[[101 107 116]
 [101 113 117]]
:
[[116 101 107]
 [117 101 113]]

[[134 155 128 149 143 116 121 122 113]
 [123 131 132 130 132 131 128 130 129]]
:
[[113 134 155 128 149 143 116 121 122]
 [129 123 131 132 130 132 131 128 130]]

[[138 145 114 129 120 144 123 113 126 122 132 115 129]
 [142 121 131 119 132 111 110 113 135 137 126 127 141]
 [129 118 128 135 122 138 112 155 114 117 138 111 127]
 [123 124 130 131 134 132 130 123 128 134 132 125 128]
 [126 129 133 140 127 124 140 134 116 148 137 115 134]
 [142 132 121 129 136 115 129 119 138 134 145 114 137]]
:
[[129 138 145 114 129 120 144 123 113 126 122 132 115]
 [141 142 121 131 119 132 111 110 113 135 137 126 127]
 [127 129 118 128 135 122 138 112 155 114 117 138 111]
 [128 123 124 130 131 134 132 130 123 128 134 132 125]
 [134 126 129 133 140 127 124 140 134 116 148 137 115]
 [137 142 132 121 129 136 115 129 119 138 134 145 114]]

[[127 126 126 123 129 129 121]
 [129 129 130 129 129 129 130]
 [108 126 126 127 107 106 125]
 [131 132 132 130 131 130 130]
 [128 128 128 129 128 128 130]
 [128 129 131 131 126 125 135]
 [128 124 125 125 129 130 125]
 [144 132 131 129 146 146 128]
 [130 110 111 113 131 139 112]]
:
[[121 127 126 126 123 129 129]
 [130 129 129 130 129 129 129]
 [125 108 126 126 127 107 106]
 [130 131 132 132 130 131 130]
 [130 128 128 128 129 128 128]
 [135 128 129 131 131 126 125]
 [125 128 124 125 125 129 130]
 [128 144 132 131 129 146 146]
 [112 130 110 111 113 131 139]]

[[135 135 130 126 119 119 122 126 128 139]
 [125 123 124 128 123 118 130 128 126 119]
 [143 143 130 126 133 119 121 129 136 127]
 [123 122 130 127 126 121 133 128 126 116]
 [133 126 127 128 126 128 129 128 132 134]
 [110 131 127 126 132 133 131 127 125 134]
 [128 122 127 124 128 137 119 129 127 120]
 [129 116 128 131 126 141 116 124 126 130]
 [135 122 126 128 149 149 120 130 113 125]]
:
[[139 135 135 130 126 119 119 122 126 128]
 [119 125 123 124 128 123 118 130 128 126]
 [127 143 143 130 126 133 119 121 129 136]
 [116 123 122 130 127 126 121 133 128 126]
 [134 133 126 127 128 126 128 129 128 132]
 [134 110 131 127 126 132 133 131 127 125]
 [120 128 122 127 124 128 137 119 129 127]
 [130 129 116 128 131 126 141 116 124 126]
 [125 135 122 126 128 149 149 120 130 113]]

[[117 113 130 124 149 115 117 150]
 [134 142 122 136 112 132 147 149]
 [114 112 112 120 133 120 114 124]]
:
[[150 117 113 130 124 149 115 117]
 [149 134 142 122 136 112 132 147]
 [124 114 112 112 120 133 120 114]]

[[128 133 129 127 128 132 132 148 132 137 134 140 125 135]
 [130 135 133 131 127 128 134 143 132 153 131 134 135 127]
 [126 125 127 131 129 132 132 129 131 140 137 131 135 129]]
:
[[135 128 133 129 127 128 132 132 148 132 137 134 140 125]
 [127 130 135 133 131 127 128 134 143 132 153 131 134 135]
 [129 126 125 127 131 129 132 132 129 131 140 137 131 135]]
---
[[136 138 134 120 149]
 [148 154 141 146 142]
 [130 132 137 112 146]
 [121 138 114 157 125]
 [143 134 145 113 140]]
:
[[148 154 141]
 [130 132 137]]

[[127 114 145 122 134]
 [130 118 129 151 128]
 [130 105 138 128 129]]
:
[[130 118 129]
 [130 105 138]]

[[141 127 158 127]
 [130 135 126 136]
 [140 127 119 122]]
:
[[130 135 126]
 [140 127 119]]

[[107 140 105]
 [102 120 110]
 [112 104  99]
 [123 130 114]
 [119 130 107]]
:
[[102 120 110]
 [112 104  99]]

[[127 117 111 130 116]
 [114 127 141 131 120]
 [139 114 112 126 117]
 [104 119 115 107 152]]
:
[[114 127 141]
 [139 114 112]]

[[118 133 145 131 126]
 [128 139 142 119 140]
 [104 126 140 135 113]]
:
[[128 139 142]
 [104 126 140]]

[[149 128 111]
 [125 142 157]
 [121 124 138]]
:
[[125 142 157]
 [121 124 138]]
